Below is a small trained network, with its code and all its weights. Each question gives an input and a target symbol and asks what happens when units are switched off, that is, made to give their printed mean instead of their output.

import numpy as np


def w(rows, s, z=0):
    codes = np.array(rows[::2]) - 128.0
    scale = np.full(codes.shape[1], s)
    scale[-1] = z or s
    return codes * scale


def norm(h):
    return h / np.sqrt((h * h).mean(-1, keepdims=True) + 1e-5)


def f(y):
    return y / 2 * (1 + np.tanh(0.7978845608 * (y + 0.044715 * y**3)))


def softmax(a):
    e = np.exp(a - a.max(-1, keepdims=True))
    return e / e.sum(-1, keepdims=True)


def log_softmax(a):
    a = a - a.max(-1, keepdims=True)
    return a - np.log(np.exp(a).sum(-1, keepdims=True))


def net(x, mask):
    ids = ['βγζηθλμξπστφψ'.index(c) for c in x.split()]
    T = len(ids)
    res = E[ids] + P[:T]
    r = norm(res)
    for j in range(3):
        rows = slice(4 * j, 4 * j + 4)
        q, k, v = (r @ M[0][rows].T for M in (Q, K, V))
        z = softmax(np.where(np.tri(T) > 0, q @ k.T / 4**0.5, -1e9)) @ v
        o = O[0][rows]
        res = res + np.where(mask[j], z, o[:, -1]) @ o[:, :-1]
    y = f(norm(res) @ A[0][:, :-1].T + A[0][:, -1])
    res = res + np.where(mask[3:19], y, B[0][:, -1]) @ B[0][:, :-1]
    return log_softmax(norm(res)[-1] @ U[:, :-1].T + U[:, -1])


Q, K, V, O, A, B = {}, {}, {}, {}, {}, {}
E = w([
[253,209,114],'β',
[130,129,121],'γ',
[71,242,196],'ζ',
[188,204,154],'η',
[99,159,149],'θ',
[119,157,157],'λ',
[102,151,152],'μ',
[254,174,83],'ξ',
[156,125,84],'π',
[79,144,115],'σ',
[222,234,145],'τ',
[130,128,119],'φ',
[251,178,86],'ψ',
],0.004)
P = w([
[129,88,165],'0',
[115,110,114],'1',
[165,223,183],'2',
[103,138,94],'3',
[141,163,250],'4',
[79,148,73],'5',
],0.011)
Q[0] = w([
[167,84,253],'H1',
[110,148,131],'H1',
[122,152,112],'H1',
[145,140,170],'H1',
[154,117,109],'H2',
[110,112,152],'H2',
[158,129,127],'H2',
[120,157,108],'H2',
[144,128,120],'H3',
[94,163,76],'H3',
[126,130,177],'H3',
[159,110,210],'H3',
],0.022)
K[0] = w([
[87,245,22],'H1',
[197,71,100],'H1',
[165,64,140],'H1',
[118,147,60],'H1',
[101,114,178],'H2',
[140,119,113],'H2',
[169,137,88],'H2',
[86,82,131],'H2',
[81,105,94],'H3',
[170,33,176],'H3',
[103,157,68],'H3',
[96,214,10],'H3',
],0.011)
V[0] = w([
[254,184,85],'H1',
[201,54,50],'H1',
[89,199,206],'H1',
[215,91,29],'H1',
[139,88,76],'H2',
[107,198,44],'H2',
[177,109,175],'H2',
[138,111,157],'H2',
[161,208,127],'H3',
[152,5,53],'H3',
[148,205,239],'H3',
[184,199,224],'H3',
],0.008)
O[0] = w([
[130,52,87,170],'H1',
[19,88,21,137],'H1',
[254,142,188,150],'H1',
[58,87,107,113],'H1',
[136,176,163,90],'H2',
[193,102,134,68],'H2',
[127,145,111,185],'H2',
[111,139,141,151],'H2',
[149,60,138,129],'H3',
[4,148,44,106],'H3',
[200,83,196,238],'H3',
[152,87,168,253],'H3',
],0.009,0.004)
A[0] = w([
[9,217,133,21],'N1',
[126,213,174,223],'N2',
[228,136,254,189],'N3',
[213,149,216,160],'N4',
[95,201,200,183],'N5',
[163,69,171,254],'N6',
[129,42,192,165],'N7',
[88,165,150,120],'N8',
[31,75,232,252],'N9',
[98,185,128,92],'N10',
[70,109,158,219],'N11',
[175,60,152,114],'N12',
[67,127,89,226],'N13',
[110,164,163,79],'N14',
[51,170,167,58],'N15',
[143,40,174,81],'N16',
],0.0098,0.0021)
B[0] = w([
[196,136,109,205],'N1',
[175,153,124,198],'N2',
[1,69,121,254],'N3',
[23,109,131,215],'N4',
[154,137,121,186],'N5',
[141,142,105,233],'N6',
[184,160,108,234],'N7',
[166,143,148,141],'N8',
[156,135,78,208],'N9',
[186,135,126,147],'N10',
[158,113,108,163],'N11',
[176,160,112,209],'N12',
[157,98,173,170],'N13',
[155,188,124,133],'N14',
[173,151,94,148],'N15',
[215,162,106,219],'N16',
],0.0085,0.0059)
U = w([
[233,65,56,201],'β',
[159,181,98,18],'γ',
[184,105,237,155],'ζ',
[105,56,140,68],'η',
[76,153,150,178],'θ',
[79,137,143,185],'λ',
[79,153,142,220],'μ',
[90,73,68,131],'ξ',
[60,186,9,70],'π',
[147,228,129,99],'σ',
[132,8,151,2],'τ',
[168,193,97,45],'φ',
[79,44,51,97],'ψ',
],0.016,0.0018)

Each question gives the input, a string of symbols that net reads in full, and the target symbol t.
The units are the heads (4 rows each of Q, K, V and O) and the neurons (one row each of A and B). Each row of codes is followed by its name. A weight is (code - 128) times the scale printed after its matrix; where a second scale follows, it is the last column's (O, A, B and U).
mask holds one flag per unit, heads first, then neurons. A switched-off unit (its flag False) gives its mean, the last column of its rows in O or B, instead of its output. The means were averaged over made-up inputs and are rounded, as every weight is.
A unit's drop is (log p(t) with every unit on - log p(t) with that unit switched off) / (log p(t) with every unit on - log p(t) with every unit switched off).
The circuit of an input: a set's keep is (log p(t) with only the set's units on - log p(t) with every unit switched off) / (log p(t) with every unit on - log p(t) with every unit switched off). Starting from the 12 units with the biggest drops (on a tie, the unit counted first), units are removed one at a time, each time the one whose removal leaves the highest keep (on an exact tie, the one counted first), for as long as the keep stays at least 0.8.
circuit, biggest first: the units of the circuit, biggest drop first
unit that matters most: the unit with the biggest drop
top k neurons: the k neurons with the biggest drops, biggest first
heads that matter: for each layer, one digit per head in row order, 1 if its drop is at least 0.15 and else 0, layers parted by /
drop when u is switched off: that unit's drop, to one decimal
input π σ ζ β π μ, target π: circuit, biggest first : [H3]
input ψ π β φ, target ψ: heads that matter : 100
input π β ζ, target β: heads that matter : 100
input λ ζ σ, target ζ: heads that matter : 101
input β β β σ γ, target σ: heads that matter : 101
input θ β π τ ζ, target τ: circuit, biggest first : [N3; H1]
input π π ψ, target π: heads that matter : 101
input ζ ζ ξ ζ β τ, target ζ: heads that matter : 100
input β β μ, target β: circuit, biggest first : [H1; H3; N3]
input π ζ ψ φ, target π: heads that matter : 001
input ζ μ θ ψ β, target ψ: heads that matter : 101
input ζ β φ, target β: circuit, biggest first : [H1; N3]
input τ β τ η β β, target τ: circuit, biggest first : [H3; N3]
input β β ξ, target β: heads that matter : 100
input β ζ ξ, target ζ: heads that matter : 101
input ζ λ θ σ, target ζ: circuit, biggest first : [H1]
input β τ π, target τ: heads that matter : 001
input ζ β π ζ σ ζ, target ζ: heads that matter : 100
input ξ τ σ, target τ: top 2 neurons : [N3; N4]
input β τ ζ σ β, target σ: heads that matter : 001
input φ ζ ζ σ ζ, target σ: unit that matters most : H3
input β ζ τ, target ζ: circuit, biggest first : [H3; N3]
input ζ π β β, target ζ: heads that matter : 100
input β ψ ψ τ β, target τ: drop when H1 is switched off : 0.2
input β μ β β ψ, target β: drop when H1 is switched off : 3.1
input ψ ζ φ, target ζ: drop when H3 is switched off : 0.3
input σ φ β γ β σ, target σ: circuit, biggest first : [H1]
input σ θ β γ, target σ: drop when H3 is switched off : 0.8
